Here is a tiny trained network, its code and every weight. The questions are about switching its units off for an input and a target symbol, where a switched-off unit gives its printed mean instead of its output.

import numpy as np


def w(rows, s, z=0):
    codes = np.array(rows[::2]) - 128.0
    scale = np.full(codes.shape[1], s)
    scale[-1] = z or s
    return codes * scale


def norm(h):
    return h / np.sqrt((h * h).mean(-1, keepdims=True) + 1e-5)


def f(y):
    return y / 2 * (1 + np.tanh(0.7978845608 * (y + 0.044715 * y**3)))


def softmax(a):
    e = np.exp(a - a.max(-1, keepdims=True))
    return e / e.sum(-1, keepdims=True)


def log_softmax(a):
    a = a - a.max(-1, keepdims=True)
    return a - np.log(np.exp(a).sum(-1, keepdims=True))


def net(x, mask):
    ids = ['ΓΞΠΨβεζμτ'.index(c) for c in x.split()]
    T = len(ids)
    res = E[ids] + P[:T]
    u = 0
    for l in range(2):
        r = norm(res)
        for j in range(3):
            rows = slice(4 * j, 4 * j + 4)
            q, k, v = (r @ M[l][rows].T for M in (Q, K, V))
            z = softmax(np.where(np.tri(T) > 0, q @ k.T / 4**0.5, -1e9)) @ v
            o = O[l][rows]
            res = res + np.where(mask[u + j], z, o[:, -1]) @ o[:, :-1]
        u += 3
        y = f(norm(res) @ A[l][:, :-1].T + A[l][:, -1])
        res = res + np.where(mask[u : u + 4], y, B[l][:, -1]) @ B[l][:, :-1]
        u += 4
    return log_softmax(norm(res)[-1] @ U[:, :-1].T + U[:, -1])


Q, K, V, O, A, B = {}, {}, {}, {}, {}, {}
E = w([
[89,152,142,182,139],'Γ',
[54,145,157,183,219],'Ξ',
[98,157,209,167,172],'Π',
[162,97,171,95,222],'Ψ',
[131,166,140,156,175],'β',
[122,79,233,129,166],'ε',
[119,157,90,157,211],'ζ',
[240,3,163,56,116],'μ',
[149,145,203,120,164],'τ',
],0.0071)
P = w([
[158,139,147,147,129],'0',
[59,132,104,97,116],'1',
[210,106,180,215,154],'2',
[153,162,126,135,84],'3',
[100,81,147,172,212],'4',
[113,146,115,118,114],'5',
[198,82,53,253,62],'6',
[150,120,200,114,127],'7',
[119,82,87,205,192],'8',
],0.023)
Q[0] = w([
[118,96,134,182,127],'L0H0',
[100,99,136,95,87],'L0H0',
[172,153,112,96,168],'L0H0',
[111,125,96,168,108],'L0H0',
[157,86,165,151,114],'L0H1',
[130,98,121,172,66],'L0H1',
[153,12,172,167,120],'L0H1',
[206,119,45,112,220],'L0H1',
[144,165,174,164,140],'L0H2',
[109,135,140,127,222],'L0H2',
[194,152,114,216,133],'L0H2',
[185,159,117,90,8],'L0H2',
],0.015)
K[0] = w([
[140,117,140,139,153],'L0H0',
[103,126,114,94,130],'L0H0',
[158,132,100,141,122],'L0H0',
[129,158,147,121,158],'L0H0',
[183,80,166,136,121],'L0H1',
[129,107,100,168,66],'L0H1',
[130,79,115,165,160],'L0H1',
[183,128,63,73,204],'L0H1',
[150,175,181,136,137],'L0H2',
[104,159,139,91,165],'L0H2',
[156,249,123,144,115],'L0H2',
[172,94,122,144,84],'L0H2',
],0.019)
V[0] = w([
[107,101,193,178,144],'L0H0',
[135,79,121,130,148],'L0H0',
[102,93,148,154,131],'L0H0',
[120,164,128,127,179],'L0H0',
[146,149,115,115,178],'L0H1',
[97,111,151,162,90],'L0H1',
[166,105,124,148,146],'L0H1',
[119,191,153,180,141],'L0H1',
[164,130,144,99,133],'L0H2',
[96,112,128,211,61],'L0H2',
[78,162,251,105,97],'L0H2',
[95,80,153,161,177],'L0H2',
],0.014)
O[0] = w([
[153,141,4,117,105,253],'L0H0',
[115,45,127,86,137,156],'L0H0',
[150,122,128,77,139,159],'L0H0',
[92,173,84,172,123,150],'L0H0',
[67,135,134,190,141,160],'L0H1',
[168,132,94,94,119,130],'L0H1',
[136,140,179,204,209,218],'L0H1',
[131,159,3,183,128,191],'L0H1',
[161,153,174,53,129,150],'L0H2',
[186,90,208,249,156,89],'L0H2',
[29,150,239,126,60,239],'L0H2',
[92,42,145,138,50,131],'L0H2',
],0.007,0.0059)
A[0] = w([
[43,109,113,103,127,131],'L0N0',
[124,149,79,93,167,119],'L0N1',
[153,119,141,69,184,2],'L0N2',
[143,7,150,155,150,130],'L0N3',
],0.013,0.0064)
B[0] = w([
[150,181,130,66,157,215],'L0N0',
[2,171,142,5,76,150],'L0N1',
[215,59,35,105,151,127],'L0N2',
[61,236,37,186,147,253],'L0N3',
],0.0082,0.0057)
Q[1] = w([
[143,187,78,98,118],'L1H0',
[52,236,153,103,161],'L1H0',
[103,246,109,138,94],'L1H0',
[144,163,100,116,82],'L1H0',
[82,122,66,126,249],'L1H1',
[185,247,114,142,108],'L1H1',
[89,42,219,97,140],'L1H1',
[56,203,107,124,179],'L1H1',
[179,96,177,145,102],'L1H2',
[230,166,151,146,146],'L1H2',
[67,139,112,105,147],'L1H2',
[48,151,42,65,173],'L1H2',
],0.015)
K[1] = w([
[119,162,109,76,114],'L1H0',
[62,7,150,112,184],'L1H0',
[13,164,181,127,110],'L1H0',
[132,177,200,86,127],'L1H0',
[130,56,55,65,69],'L1H1',
[227,248,71,147,82],'L1H1',
[53,96,115,118,200],'L1H1',
[91,136,33,101,85],'L1H1',
[130,169,139,96,75],'L1H2',
[197,195,89,101,106],'L1H2',
[98,44,128,170,120],'L1H2',
[65,42,73,170,207],'L1H2',
],0.014)
V[1] = w([
[75,127,152,98,123],'L1H0',
[200,92,149,181,90],'L1H0',
[61,139,145,80,110],'L1H0',
[161,158,146,112,97],'L1H0',
[83,108,126,135,27],'L1H1',
[128,249,109,133,111],'L1H1',
[95,97,94,144,105],'L1H1',
[79,133,108,151,196],'L1H1',
[96,110,125,160,76],'L1H2',
[105,124,97,145,135],'L1H2',
[109,198,157,105,107],'L1H2',
[173,184,102,99,79],'L1H2',
],0.015)
O[1] = w([
[89,139,70,61,43,172],'L1H0',
[104,102,146,211,190,21],'L1H0',
[98,168,81,72,37,197],'L1H0',
[31,191,182,204,151,121],'L1H0',
[213,153,154,187,103,129],'L1H1',
[211,66,232,23,177,246],'L1H1',
[198,83,119,177,81,124],'L1H1',
[192,1,33,75,145,151],'L1H1',
[102,192,133,171,163,122],'L1H2',
[118,126,201,141,185,158],'L1H2',
[99,175,119,81,101,166],'L1H2',
[73,122,75,79,106,134],'L1H2',
],0.0091,0.011)
A[1] = w([
[91,27,7,144,171,3],'L1N0',
[98,77,217,24,52,207],'L1N1',
[146,36,201,192,126,129],'L1N2',
[10,102,25,175,171,62],'L1N3',
],0.014,0.0045)
B[1] = w([
[97,206,113,140,144,150],'L1N0',
[178,180,159,90,118,254],'L1N1',
[92,121,112,89,82,167],'L1N2',
[4,89,187,76,190,153],'L1N3',
],0.027,0.014)
U = w([
[170,108,176,171,109,195],'Γ',
[128,112,63,139,52,209],'Ξ',
[95,100,204,121,22,48],'Π',
[128,182,88,48,40,156],'Ψ',
[176,70,159,62,157,77],'β',
[131,206,163,190,91,153],'ε',
[162,173,61,129,168,126],'ζ',
[58,142,151,104,134,220],'μ',
[190,195,251,98,155,3],'τ',
],0.012,0.0038)

Each question gives the input, a string of symbols that net reads in full, and the target symbol t.
The units are the heads (4 rows each of Q, K, V and O) and the neurons (one row each of A and B). Each row of codes is followed by its name. A weight is (code - 128) times the scale printed after its matrix; where a second scale follows, it is the last column's (O, A, B and U).
mask holds one flag per unit, layer by layer, with each layer's heads first. A switched-off unit (its flag False) gives its mean, the last column of its rows in O or B, instead of its output. The means were averaged over made-up inputs and are rounded, as every weight is.
A unit's drop is (log p(t) with every unit on - log p(t) with that unit switched off) / (log p(t) with every unit on - log p(t) with every unit switched off).
The circuit of an input: a set's keep is (log p(t) with only the set's units on - log p(t) with every unit switched off) / (log p(t) with every unit on - log p(t) with every unit switched off). Starting from the 12 units with the biggest drops (on a tie, the unit counted first), units are removed one at a time, each time the one whose removal leaves the highest keep (on an exact tie, the one counted first), for as long as the keep stays at least 0.8.
units of the circuit, in order: the units of the circuit, biggest drop first
unit that matters most: the unit with the biggest drop
top k neurons: the k neurons with the biggest drops, biggest first
top k neurons in layer l: the k neurons of layer l with the biggest drops, biggest first
which heads matter: for each layer, one digit per head in row order, 1 if its drop is at least 0.15 and else 0, layers parted by /
input β β ε Ξ μ τ ζ μ β, target τ: unit that matters most -> L0H2
input β Ψ τ Π β μ τ μ Ψ, target μ: top 2 neurons -> L0N3, L1N3
input Ψ τ τ, target Ψ: which heads matter -> 001 / 100
input Ξ ε Γ β Π μ β, target β: units of the circuit, in order -> L1H1, L0H2, L1H0, L1N1
input μ μ β μ τ ε ζ Ψ β, target ε: which heads matter -> 011 / 011
input μ μ ε, target μ: which heads matter -> 000 / 010
input β Π Γ μ ε, target Π: which heads matter -> 011 / 111
input Ψ Γ ε μ Ξ μ Ψ, target μ: which heads matter -> 001 / 110
input Ξ τ τ τ τ ε ζ, target τ: units of the circuit, in order -> L1H1, L0N3
input Ψ τ Ψ Ξ Π Ψ ζ, target Ξ: top 2 neurons -> L1N1, L1N2
input Ψ Ξ ζ β Π, target Ξ: top 4 neurons -> L1N1, L1N2, L0N3, L1N3
input Γ Ψ τ μ μ ζ μ μ Π, target ζ: units of the circuit, in order -> L0H2, L1N1, L1H1, L0H1
input Γ Ψ ε μ μ μ, target β: top 2 neurons -> L0N1, L0N2
input Ψ μ μ, target Ψ: units of the circuit, in order -> L0N3, L1H0
input Ξ ζ μ ζ μ Ψ Ψ, target ζ: top 2 neurons -> L1N1, L1N0
input μ μ Ξ, target μ: unit that matters most -> L1H1
input Ψ Ψ ζ, target Ψ: units of the circuit, in order -> L1H0, L0N3
input Ξ ε ζ β Γ, target ε: top 2 neurons in layer 1 -> L1N1, L1N3
input μ Ψ ζ Π ε ζ Ψ, target Π: top 2 neurons -> L1N2, L1N1
input β Ξ β, target β: top 2 neurons -> L1N1, L1N2
input μ β Γ ε Ξ τ Π μ μ, target τ: unit that matters most -> L0H1
input μ ζ Ψ ε μ, target ζ: which heads matter -> 011 / 111
input ε μ Π, target ε: top 2 neurons -> L0N3, L1N1
input μ τ Ξ, target μ: top 2 neurons -> L0N2, L1N3
input Ψ Ψ Ξ μ β Ψ τ, target μ: top 2 neurons -> L0N3, L1N3
